Look-ups in named tables: a row name and a column name give one cell, copied from the table.

Mivadi =
fields: Ruf, Fipi, Natafad, Bafuzel, Pire, Pef
Nik: [-0.4, 0.3, -0.3, -0.1, -0.2, -0.2]
Lovoral: [-0.5, 0.5, -0.3, -0.3, 0.0, -0.6]
Dufopo: [0.0, 0.0, -0.6, -0.6, 0.2, -0.6]
Siv: [0.0, -0.2, -0.5, 0.0, -0.2, 0.1]
Veli: [-0.5, -0.1, -0.1, -0.1, 0.3, 0.0]
Dum: [0.1, -0.4, -0.3, 0.0, -0.5, -0.2]
Lodafe: [0.0, 0.3, -0.3, -0.5, 0.2, -0.5]
Mas: [-0.1, -0.1, -0.4, -0.2, 0.5, 0.6]
Mit: [-0.5, 0.2, -0.5, -0.3, -0.3, -0.2]
Vis: [-0.5, 0.1, -0.6, -0.1, -0.3, -0.3]
Lumobug: [-0.2, 0.3, -0.1, -0.7, 0.1, -0.6]
Luvotat: [-0.4, 0.4, -0.2, 0.0, 0.0, -0.5]
Vomef: [0.3, 0.4, 0.0, 0.1, -0.5, -1.0]

What is the Ruf of Siv in Mivadi?
0.0
What is the Ruf of Mit in Mivadi?
-0.5
What is the Fipi of Lodafe in Mivadi?
0.3
What is the Bafuzel of Mas in Mivadi?
-0.2
What is the Pire of Luvotat in Mivadi?
0.0
What is the Bafuzel of Dum in Mivadi?
0.0
What is the Natafad of Vomef in Mivadi?
0.0
What is the Fipi of Mit in Mivadi?
0.2
What is the Natafad of Luvotat in Mivadi?
-0.2
What is the Pef of Lovoral in Mivadi?
-0.6
What is the Ruf of Lodafe in Mivadi?
0.0
What is the Natafad of Mit in Mivadi?
-0.5
Which row has the largest Bafuzel? Vomef

Table Dizipo
fields: Bato, Muruk, Suk, Rubomat, Vema, Muda, Buro, Zol, Pezo
Bul: [33, 222, 190, 183, 171, 135, 146, 45, 6]
Fopediv: [7, 179, 20, 134, 127, 104, 178, 172, 93]
Bov: [124, 129, 128, 113, 86, 125, 102, 84, 104]
Lugez: [163, 162, 108, 101, 10, 150, 96, 75, 133]
Tofupe: [80, 51, 118, 107, 186, 73, 107, 129, 93]
Gapi: [133, 160, 90, 106, 33, 141, 111, 95, 127]
Fom: [142, 160, 151, 120, 60, 144, 97, 56, 97]

What is the Vema of Gapi in Dizipo?
33
What is the Muruk of Fopediv in Dizipo?
179
What is the Zol of Fom in Dizipo?
56
What is the Muda of Fom in Dizipo?
144
What is the Vema of Fom in Dizipo?
60
What is the Muda of Tofupe in Dizipo?
73
What is the Zol of Gapi in Dizipo?
95
What is the Muruk of Fom in Dizipo?
160
What is the Buro of Lugez in Dizipo?
96
What is the Pezo of Gapi in Dizipo?
127
What is the Vema of Bov in Dizipo?
86
What is the Vema of Fopediv in Dizipo?
127
What is the Buro of Tofupe in Dizipo?
107
What is the Vema of Lugez in Dizipo?
10
What is the Muda of Fopediv in Dizipo?
104
What is the Muruk of Lugez in Dizipo?
162
What is the Rubomat of Gapi in Dizipo?
106
What is the Zol of Fopediv in Dizipo?
172
What is the Bato of Fopediv in Dizipo?
7
What is the Bato of Fom in Dizipo?
142

Tob
         Modabo  Sala
Vonifum      98    62
Fati         85    93
Palo        120   117
Damebes      61    25
Nev          84    45
Bunur        75   202
Nen          98    71
Las         145   128
Tuki        107   109
Bifesar     134   153
Sukovu      109   100

What is the Sala of Damebes in Tob?
25
What is the Modabo of Vonifum in Tob?
98
What is the Modabo of Fati in Tob?
85
What is the Sala of Nev in Tob?
45
What is the Modabo of Tuki in Tob?
107
What is the Sala of Bifesar in Tob?
153
Which row has the largest Sala? Bunur

Table Tonip
,Tose,Niru,Buz,Lusu,Guk,Bizu,Ferise,Ruvunu,Bubage
Lep,-83364,-4765,38037,-54724,-21256,31180,10693,-572,15901
Teku,53647,-6,2680,-34459,-14205,-58917,-24497,-8687,12083
Tofine,69209,-8278,-3371,-6518,-28013,4888,-40595,-27940,-33158
Pibiso,386,-18128,-5921,-10136,-28975,-12704,-21315,-9089,-5569
Malo,-83295,-11987,23264,-25737,-14782,-24713,-38269,-34428,12129
Bigo,30134,-25120,-15568,-8276,-28095,-30921,-25159,-17122,-5604
Rir,-22415,-40999,28241,-59771,-28396,-5558,500,-15788,30627
Subu,-12703,-19215,-6766,-9535,-22521,-2520,-20618,-11226,-17544
Zof,28939,-5821,67,-9825,-21264,-9114,-13555,-10269,-28090
Rokam,-20716,-28998,-378,-9531,-47463,10839,-30906,-24430,-12902
Gosu,-15374,-3993,-10652,-9560,-11344,-11661,-16128,-15889,-11687
Pes,-91585,-32072,49835,-64046,-42205,57887,3429,-8975,14501
Zar,-1067,-3151,-4328,-10620,-16769,-9498,-13373,-9861,-11292
Nemupa,-26159,-39204,35273,-34826,-13229,-28450,23628,5577,-15169

Tose of Gosu = -15374
Buz of Pes = 49835
Lusu of Pes = -64046
Buz of Malo = 23264
Bubage of Pibiso = -5569
Bizu of Malo = -24713
Buz of Gosu = -10652
Tose of Pes = -91585

